Here is a tiny trained network, its code and every weight. The questions are about switching its units off for an input and a target symbol, where a switched-off unit gives its printed mean instead of its output.

import numpy as np


def w(rows, s, z=0):
    codes = np.array(rows[::2]) - 128.0
    scale = np.full(codes.shape[1], s)
    scale[-1] = z or s
    return codes * scale


def norm(h):
    return h / np.sqrt((h * h).mean(-1, keepdims=True) + 1e-5)


def f(y):
    return np.maximum(y, 0)


def softmax(a):
    e = np.exp(a - a.max(-1, keepdims=True))
    return e / e.sum(-1, keepdims=True)


def log_softmax(a):
    a = a - a.max(-1, keepdims=True)
    return a - np.log(np.exp(a).sum(-1, keepdims=True))


def net(x, mask):
    ids = ['γεημσφ'.index(c) for c in x.split()]
    T = len(ids)
    res = E[ids] + P[:T]
    r = norm(res)
    for j in range(3):
        rows = slice(3 * j, 3 * j + 3)
        q, k, v = (r @ M[0][rows].T for M in (Q, K, V))
        z = softmax(np.where(np.tri(T) > 0, q @ k.T / 3**0.5, -1e9)) @ v
        o = O[0][rows]
        res = res + np.where(mask[j], z, o[:, -1]) @ o[:, :-1]
    y = f(norm(res) @ A[0][:, :-1].T + A[0][:, -1])
    res = res + np.where(mask[3:15], y, B[0][:, -1]) @ B[0][:, :-1]
    return log_softmax(norm(res)[-1] @ U[:, :-1].T + U[:, -1])


Q, K, V, O, A, B = {}, {}, {}, {}, {}, {}
E = w([
[124,219,33,108],'γ',
[120,225,128,53],'ε',
[125,159,89,89],'η',
[118,119,81,203],'μ',
[173,81,127,85],'σ',
[2,128,158,127],'φ',
],0.011)
P = w([
[39,12,161,22],'0',
[94,23,100,57],'1',
[125,43,86,92],'2',
[157,77,88,97],'3',
[176,118,86,103],'4',
[195,138,106,124],'5',
[213,161,108,163],'6',
[226,182,112,169],'7',
[253,215,124,202],'8',
[252,211,135,184],'9',
[252,220,124,207],'10',
],0.0043)
Q[0] = w([
[120,123,201,3],'head 0',
[230,250,57,105],'head 0',
[226,193,171,74],'head 0',
[171,191,103,120],'head 1',
[113,158,135,177],'head 1',
[7,187,235,82],'head 1',
[129,192,84,180],'head 2',
[71,43,247,151],'head 2',
[218,254,51,117],'head 2',
],0.0077)
K[0] = w([
[8,114,147,151],'head 0',
[180,155,178,168],'head 0',
[71,178,177,144],'head 0',
[136,134,167,144],'head 1',
[138,137,118,165],'head 1',
[195,22,126,84],'head 1',
[164,136,161,143],'head 2',
[38,174,95,172],'head 2',
[215,112,130,107],'head 2',
],0.013)
V[0] = w([
[93,156,103,222],'head 0',
[80,67,138,137],'head 0',
[115,184,174,146],'head 0',
[14,165,116,191],'head 1',
[166,78,121,154],'head 1',
[54,174,130,118],'head 1',
[161,196,57,174],'head 2',
[132,109,114,198],'head 2',
[2,158,103,145],'head 2',
],0.0069)
O[0] = w([
[212,176,160,181,102],'head 0',
[86,76,206,179,156],'head 0',
[189,89,123,184,2],'head 0',
[51,159,163,89,234],'head 1',
[140,67,117,154,93],'head 1',
[118,174,194,114,208],'head 1',
[19,105,68,33,62],'head 2',
[111,135,93,115,51],'head 2',
[128,253,84,145,89],'head 2',
],0.0055,0.0021)
A[0] = w([
[77,191,111,134,194],'neuron 0',
[121,62,209,85,79],'neuron 1',
[128,64,161,96,182],'neuron 2',
[185,126,25,180,163],'neuron 3',
[153,111,100,174,75],'neuron 4',
[79,88,112,210,93],'neuron 5',
[108,198,2,113,21],'neuron 6',
[174,170,132,36,139],'neuron 7',
[97,111,90,234,104],'neuron 8',
[215,29,24,141,253],'neuron 9',
[131,51,55,63,159],'neuron 10',
[114,187,70,124,94],'neuron 11',
],0.0072,0.0029)
B[0] = w([
[166,59,86,125,251],'neuron 0',
[123,145,123,186,174],'neuron 1',
[132,118,136,183,186],'neuron 2',
[40,168,140,76,224],'neuron 3',
[171,107,146,69,148],'neuron 4',
[255,154,163,144,203],'neuron 5',
[111,147,168,222,229],'neuron 6',
[190,93,128,182,224],'neuron 7',
[172,169,190,171,224],'neuron 8',
[196,92,89,11,254],'neuron 9',
[170,25,84,151,205],'neuron 10',
[139,94,143,151,205],'neuron 11',
],0.0069,0.0046)
U = w([
[95,1,63,144,170],'γ',
[17,118,164,136,254],'ε',
[66,149,12,122,106],'η',
[140,200,137,34,108],'μ',
[158,126,168,226,109],'σ',
[113,92,127,119,15],'φ',
],0.0089,0.0043)

Each question gives the input, a string of symbols that net reads in full, and the target symbol t.
The units are the heads (3 rows each of Q, K, V and O) and the neurons (one row each of A and B). Each row of codes is followed by its name. A weight is (code - 128) times the scale printed after its matrix; where a second scale follows, it is the last column's (O, A, B and U).
mask holds one flag per unit, heads first, then neurons. A switched-off unit (its flag False) gives its mean, the last column of its rows in O or B, instead of its output. The means were averaged over made-up inputs and are rounded, as every weight is.
A unit's drop is (log p(t) with every unit on - log p(t) with that unit switched off) / (log p(t) with every unit on - log p(t) with every unit switched off).
The circuit of an input: a set's keep is (log p(t) with only the set's units on - log p(t) with every unit switched off) / (log p(t) with every unit on - log p(t) with every unit switched off). Starting from the 12 units with the biggest drops (on a tie, the unit counted first), units are removed one at a time, each time the one whose removal leaves the highest keep (on an exact tie, the one counted first), for as long as the keep stays at least 0.8.
units of the circuit, in order: the units of the circuit, biggest drop first
most important unit: the unit with the biggest drop
top k neurons: the k neurons with the biggest drops, biggest first
which heads matter: for each layer, one digit per head in row order, 1 if its drop is at least 0.15 and else 0, layers parted by /
drop of u: that unit's drop, to one decimal
input μ μ σ γ, target γ: which heads matter => 001
input η σ φ ε, target σ: most important unit => head 0
input μ μ σ μ φ γ, target σ: units of the circuit, in order => [head 2; neuron 6]
input η η φ φ σ φ γ, target σ: units of the circuit, in order => [head 1; head 2; neuron 9]
input σ φ μ, target σ: which heads matter => 011
input μ φ μ φ σ, target σ: which heads matter => 110
input σ φ γ γ σ σ μ μ μ, target μ: which heads matter => 001
input γ ε η φ φ σ σ ε, target γ: units of the circuit, in order => [head 2; head 1]
input μ μ φ η μ γ η μ, target η: top 4 neurons => [neuron 3; neuron 7; neuron 9; neuron 2]
input φ φ φ σ η, target σ: units of the circuit, in order => [head 1; head 2; neuron 9]
input φ μ σ, target σ: which heads matter => 111
input η φ μ, target σ: which heads matter => 000
input ε σ μ ε, target γ: which heads matter => 010
input σ μ ε φ γ ε, target σ: which heads matter => 000
input μ σ φ φ, target σ: which heads matter => 011
input φ φ μ γ η η σ γ η, target γ: units of the circuit, in order => [head 2]
input σ μ φ η, target σ: drop of head 2 => 0.9
input μ η μ σ γ, target γ: drop of head 2 => 0.6
input γ γ μ ε μ μ γ γ ε μ, target η: drop of neuron 9 => 0.2
input σ φ φ, target σ: top neuron => [neuron 5]
